Each row has a name. Each question is about the rows just above it.

[117  73 137 110 110 109 109 117  94] : mav
[111 141 130 160 118  81 100 169 149] : bidi
[154  87 158 102 170 131 182 167 108] : rufu
Right after [160] comes
[118]
Count of [94] in mav:
1
What comes right after [169] in the named rows?
[149]
Right after [73] comes
[137]
What comes right after [111] in the named rows?
[141]
Whose row is [117  73 137 110 110 109 109 117  94]?
mav

[132 157 127 131 127 125 130 111 130 128 135 127 126  93 109 134 111 130
 112 127 126  86 110 128 148 120 132 118 116 109 127 128 125 165 125 130
 101 137 133  98 137 137 109 100 114 177 120 120  85 141 121 125] = luri
[128 141 129 127 133 128 129 115 124 129 133 140 125  77 116 143 127 129
 126 125 126 102  97 134 128 120 132 115 117 122 129 132 124 169 131 125
 141 132 127 115 116 130 123 129 145 172 125  94 105 140 153 124] = Femum
[128 137 129 128 134 130 128 111 125 128 131 131 130  74 118 145 107 128
 131 124 127 114 100 134 121 125 133 118 121 127 130 131 123 159 134 126
 143 133 127 124 120 134 131 130 143 167 123  87 116 144 138 124] = laz
[132 105 130 122 148 125 132 142 134 130 123 127 128 146 146 138 153 124
 140 130 128 142 157 131 114 128 125 118 130 128 127 129 125 109 113 131
 119 106 129 107 134 122 182 124 109  98 129 160 152 103  76 134] = Gel
[129 108 131 120 153 122 130 142 131 130 117 132 128 161 146 121 154 131
 144 130 131 151 164 126 116 130 125 126 125 143 127 126 133  87 117 130
 135 116 126 129 114 120 152 140 122 118 132 146 151 106 111 132] = gase
[129 105 129 124 134 125 128 138 129 131 124 128 124 133 147 133 160 124
 135 130 126 148 138 125 112 134 125 122 131 135 126 128 130  95 100 132
 132 114 127 113 123 125 146 131 112 120 132 157 149 112 113 133] = gutu
[130 112 129 125 135 126 125 137 133 131 121 131 128 151 142 127 131 129
 134 130 131 151 158 123 122 131 123 130 124 131 126 128 131  97 121 134
 128 115 125 120 129 121 153 126 121 110 131 163 152 104 110 134] = dubo
[129 105 129 124 134 134 128 138 129 131 130 128 124 133 147 133 160 124
 135 130 126 148 138 125 112 134 125 122 131 135 126 128 130  95 100 132
 132 114 127 113 123 125 146 131 112 120 132 157 110 112 154 133] = zus
[126 155 125 133 135 129 126 115 121 126 139 143 126  94 108 119 135 135
 124 128 127  99 109 125 124 118 129 126 118 125 129 130 128 159 144 127
 135 141 129 136 108 128 104 113 147 171 129 106  79 147 180 125] = Zugis
[132 119 128 130 117 124 129 132 139 132 121 111 129 136 136 132 114 123
 129 131 126 144 165 121 135 136 126 123 129 127 125 126 130  88  92 136
 113 121 130 103 153 131 137 109  93 107 126 164 160 116  89 134] = sosuf
Which row holds [129 105 129 124 134 134 128 138 129 131 130 128 124 133 147 133 160 124
 135 130 126 148 138 125 112 134 125 122 131 135 126 128 130  95 100 132
 132 114 127 113 123 125 146 131 112 120 132 157 110 112 154 133]?
zus
Shift each entry of [129 121 153 126] by +1 times 1:
[130 122 154 127]
How many times does zus hold [131]?
3

[137 127 138  78] : per
[129 121  94 166] : Kur
[131 126 125 124] : mose
[132 126 133 132] : Zag
[133 126 133  93] : tuko
[133 127 133  87] : keku
[133 124 133 115] : Nerap
[130 126 130 119] : zefef
[132 167 133 124] : Lezi
What comes right after [121] in the named rows?
[94]
Move every entry of [133 126 133] by +1 step of 1.
[134 127 134]
What comes right after [129] in the named rows?
[121]
Whose row is [132 126 133 132]?
Zag

[116 172 107 172] : nos
[115 172 102 102] : zet
[116 132 132 132] : mil
[161 101 136 160] : zokaz
Count of [132] in mil:
3
How many times does nos hold [116]?
1
Count of [161] in zokaz:
1
Shift each entry of [161 101 136] by +1 times 1:
[162 102 137]
Count of [102] in zet:
2

[151 134 127 132 127 128 137 127 139 129] -> nerem
[142 137 130 137 130 152 132 130 134 130] -> felet
[128 123 173 132 127 173 124 135 127 173] -> zeg
[152 132 130 134] with -1 step of 1 on every entry:
[151 131 129 133]
Times [152] occurs in felet:
1
How many times does nerem hold [151]?
1
How many times does zeg hold [173]?
3

[130 115 128 135 136 105 110 148] : Mot
[131 111 129 136 139 111 109 148] : gika
[121 166 123 125 103 118 130 170] : kaz
[123 145 127 123 118 136 139 134] : Lusa
[130 115 128 135 136 105 110 137] : kov
[131 111 129 136 139 103 109 148] : Rafuz
[130 116 129 134 135 112 113 136] : kebe
[132 106 131 128 143 138 135  97] : lobu
Move every entry of [131 111 129 136] by +1 step of 1.
[132 112 130 137]
Whose row is [131 111 129 136 139 111 109 148]?
gika
Count of [124] in Lusa:
0
[139 111 109] with -1 step of 1 on every entry:
[138 110 108]
Shift each entry of [136] by +1 times 1:
[137]
Which row holds [123 145 127 123 118 136 139 134]?
Lusa
Shift each entry of [130 115 128 135] by +1 times 1:
[131 116 129 136]

